Here is a tiny trained network, its code and every weight. The questions are about switching its units off for an input and a target symbol, where a switched-off unit gives its printed mean instead of its output.

import numpy as np


def w(rows, s, z=0):
    codes = np.array(rows[::2]) - 128.0
    scale = np.full(codes.shape[1], s)
    scale[-1] = z or s
    return codes * scale


def norm(h):
    return h / np.sqrt((h * h).mean(-1, keepdims=True) + 1e-5)


def f(y):
    return y / 2 * (1 + np.tanh(0.7978845608 * (y + 0.044715 * y**3)))


def softmax(a):
    e = np.exp(a - a.max(-1, keepdims=True))
    return e / e.sum(-1, keepdims=True)


def log_softmax(a):
    a = a - a.max(-1, keepdims=True)
    return a - np.log(np.exp(a).sum(-1, keepdims=True))


def net(x, mask):
    ids = ['βγθμξτ'.index(c) for c in x.split()]
    T = len(ids)
    res = E[ids] + P[:T]
    u = 0
    for l in range(2):
        q, k, v = (norm(res) @ M[l].T for M in (Q, K, V))
        z = softmax(np.where(np.tri(T) > 0, q @ k.T / 2**0.5, -1e9)) @ v
        res = res + np.where(mask[u], z, O[l][:, -1]) @ O[l][:, :-1]
        u += 1
        y = f(norm(res) @ A[l][:, :-1].T + A[l][:, -1])
        res = res + np.where(mask[u : u + 8], y, B[l][:, -1]) @ B[l][:, :-1]
        u += 8
    return log_softmax(norm(res)[-1] @ U[:, :-1].T + U[:, -1])


Q, K, V, O, A, B = {}, {}, {}, {}, {}, {}
E = w([
[148,35,117,162,59,198,152],'β',
[146,107,175,141,210,172,87],'γ',
[93,72,150,82,170,181,76],'θ',
[114,136,38,192,172,178,144],'μ',
[174,69,107,122,186,66,210],'ξ',
[5,63,143,168,108,57,58],'τ',
],0.018)
P = w([
[214,25,104,163,230,165,1],'0',
[191,23,84,158,192,162,40],'1',
[181,39,83,158,192,154,71],'2',
[159,62,124,161,190,163,80],'3',
[156,84,138,170,178,150,97],'4',
[129,106,140,152,176,160,115],'5',
[99,100,158,151,158,153,133],'6',
[89,109,169,150,147,148,152],'7',
[67,141,167,140,161,145,165],'8',
[33,127,182,125,141,158,187],'9',
[110,89,119,47,162,164,123],'10',
],0.0097)
Q[0] = w([
[207,225,142,58,90,146,203],'0.h0',
[112,3,78,159,212,177,213],'0.h0',
],0.011)
K[0] = w([
[141,74,108,88,170,101,2],'0.h0',
[40,229,215,52,85,73,185],'0.h0',
],0.0096)
V[0] = w([
[225,123,185,28,151,30,105],'0.h0',
[57,135,51,186,151,2,118],'0.h0',
],0.0073)
O[0] = w([
[71,128,98,4,103,98,196,139],'0.h0',
[100,31,103,155,168,86,121,253],'0.h0',
],0.015,0.0042)
A[0] = w([
[77,175,151,56,82,175,119,3],'0.n0',
[116,139,122,129,233,60,189,203],'0.n1',
[126,43,190,91,69,89,173,203],'0.n2',
[195,141,159,107,105,153,114,90],'0.n3',
[107,184,67,93,191,148,253,133],'0.n4',
[183,177,73,142,152,166,151,214],'0.n5',
[159,142,166,133,144,154,33,179],'0.n6',
[29,139,66,184,117,124,142,217],'0.n7',
],0.013,0.0061)
B[0] = w([
[28,159,167,109,57,187,211,128],'0.n0',
[201,33,152,5,132,108,83,247],'0.n1',
[235,161,142,69,43,164,68,221],'0.n2',
[48,32,148,108,97,80,254,128],'0.n3',
[168,95,130,48,241,241,149,179],'0.n4',
[109,51,175,84,124,220,215,148],'0.n5',
[75,147,83,150,59,189,158,179],'0.n6',
[229,85,250,196,197,145,75,193],'0.n7',
],0.0088,0.013)
Q[1] = w([
[84,176,163,100,105,68,177],'1.h0',
[111,131,126,168,107,161,12],'1.h0',
],0.011)
K[1] = w([
[127,98,2,87,63,213,116],'1.h0',
[214,228,184,165,150,156,241],'1.h0',
],0.007)
V[1] = w([
[52,110,197,102,1,126,15],'1.h0',
[46,156,76,133,228,122,149],'1.h0',
],0.0085)
O[1] = w([
[77,129,103,167,4,58,191,161],'1.h0',
[117,112,75,192,186,78,210,2],'1.h0',
],0.014,0.0057)
A[1] = w([
[218,214,73,54,94,180,110,106],'1.n0',
[188,70,195,175,61,143,98,254],'1.n1',
[231,201,75,119,172,180,145,230],'1.n2',
[200,80,205,51,134,79,130,166],'1.n3',
[87,170,93,111,194,210,149,102],'1.n4',
[102,136,120,171,123,152,247,62],'1.n5',
[170,143,1,43,164,87,189,178],'1.n6',
[81,104,186,83,28,119,48,255],'1.n7',
],0.01,0.004)
B[1] = w([
[129,131,174,77,161,227,221,159],'1.n0',
[174,128,132,107,69,178,76,248],'1.n1',
[222,239,115,59,133,216,116,156],'1.n2',
[173,147,149,67,145,69,69,244],'1.n3',
[159,144,116,167,135,168,88,134],'1.n4',
[151,40,108,116,209,115,153,131],'1.n5',
[214,149,177,1,140,110,145,155],'1.n6',
[126,107,145,53,110,85,150,231],'1.n7',
],0.011,0.015)
U = w([
[194,222,94,134,7,229,129,37],'β',
[119,91,114,136,98,63,14,120],'γ',
[140,185,222,2,158,122,151,251],'θ',
[105,120,86,105,104,126,168,147],'μ',
[68,109,150,105,121,146,193,194],'ξ',
[74,98,194,136,232,212,90,51],'τ',
],0.0065,0.0022)

Each question gives the input, a string of symbols that net reads in full, and the target symbol t.
The units are the heads (2 rows each of Q, K, V and O) and the neurons (one row each of A and B). Each row of codes is followed by its name. A weight is (code - 128) times the scale printed after its matrix; where a second scale follows, it is the last column's (O, A, B and U).
mask holds one flag per unit, layer by layer, with each layer's heads first. A switched-off unit (its flag False) gives its mean, the last column of its rows in O or B, instead of its output. The means were averaged over made-up inputs and are rounded, as every weight is.
A unit's drop is (log p(t) with every unit on - log p(t) with that unit switched off) / (log p(t) with every unit on - log p(t) with every unit switched off).
The circuit of an input: a set's keep is (log p(t) with only the set's units on - log p(t) with every unit switched off) / (log p(t) with every unit on - log p(t) with every unit switched off). Starting from the 12 units with the biggest drops (on a tie, the unit counted first), units are removed one at a time, each time the one whose removal leaves the highest keep (on an exact tie, the one counted first), for as long as the keep stays at least 0.8.
circuit, biggest first: the units of the circuit, biggest drop first
unit that matters most: the unit with the biggest drop
k most important neurons: the k neurons with the biggest drops, biggest first
k most important neurons of layer l: the k neurons of layer l with the biggest drops, biggest first
drop of u: that unit's drop, to one decimal
input ξ ξ β μ ξ θ β θ θ, target β: 4 most important neurons : [0.n6 0.n1 1.n4 1.n3]
input τ θ τ γ τ θ μ β β, target β: circuit, biggest first : [0.h0 0.n1 1.n3]
input τ γ μ θ, target τ: circuit, biggest first : [0.n2 1.h0 0.h0 0.n1]
input γ μ ξ ξ θ ξ μ θ θ β, target β: circuit, biggest first : [0.h0 0.n1]
input μ ξ ξ ξ τ ξ γ τ μ, target γ: most important neuron of layer 0 : [0.n4]
input ξ ξ ξ θ ξ μ γ μ μ μ τ, target τ: circuit, biggest first : [0.h0 0.n2 1.h0]
input τ ξ τ γ μ τ θ, target γ: 2 most important neurons of layer 1 : [1.n0 1.n2]
input θ ξ β τ ξ, target γ: circuit, biggest first : [0.h0 0.n4 1.n0]
input θ ξ ξ ξ ξ μ ξ μ θ θ, target τ: 2 most important neurons of layer 1 : [1.n1 1.n3]
input γ ξ τ ξ ξ ξ τ θ ξ β τ, target β: 2 most important neurons : [0.n1 0.n6]
input β θ θ, target ξ: 2 most important neurons of layer 0 : [0.n3 0.n2]
input ξ τ θ β θ γ θ γ γ, target ξ: 2 most important neurons : [0.n2 0.n3]
input μ γ θ μ ξ ξ μ τ, target τ: 2 most important neurons : [0.n2 1.n3]
input θ θ μ γ τ τ μ γ, target τ: unit that matters most : 0.h0
input μ ξ β τ τ γ, target γ: 2 most important neurons of layer 0 : [0.n2 0.n4]
input τ μ γ, target τ: 3 most important neurons of layer 0 : [0.n2 0.n1 0.n6]
input β γ θ τ θ, target γ: 3 most important neurons of layer 1 : [1.n0 1.n2 1.n6]
input β θ θ θ, target ξ: drop of 1.n2 : 0.1
input ξ μ ξ ξ ξ μ γ μ θ γ, target β: drop of 1.n3 : 0.1
input θ θ θ ξ τ μ, target γ: drop of 1.n5 : 0.0
input θ β γ, target β: most important neuron : [1.n4]
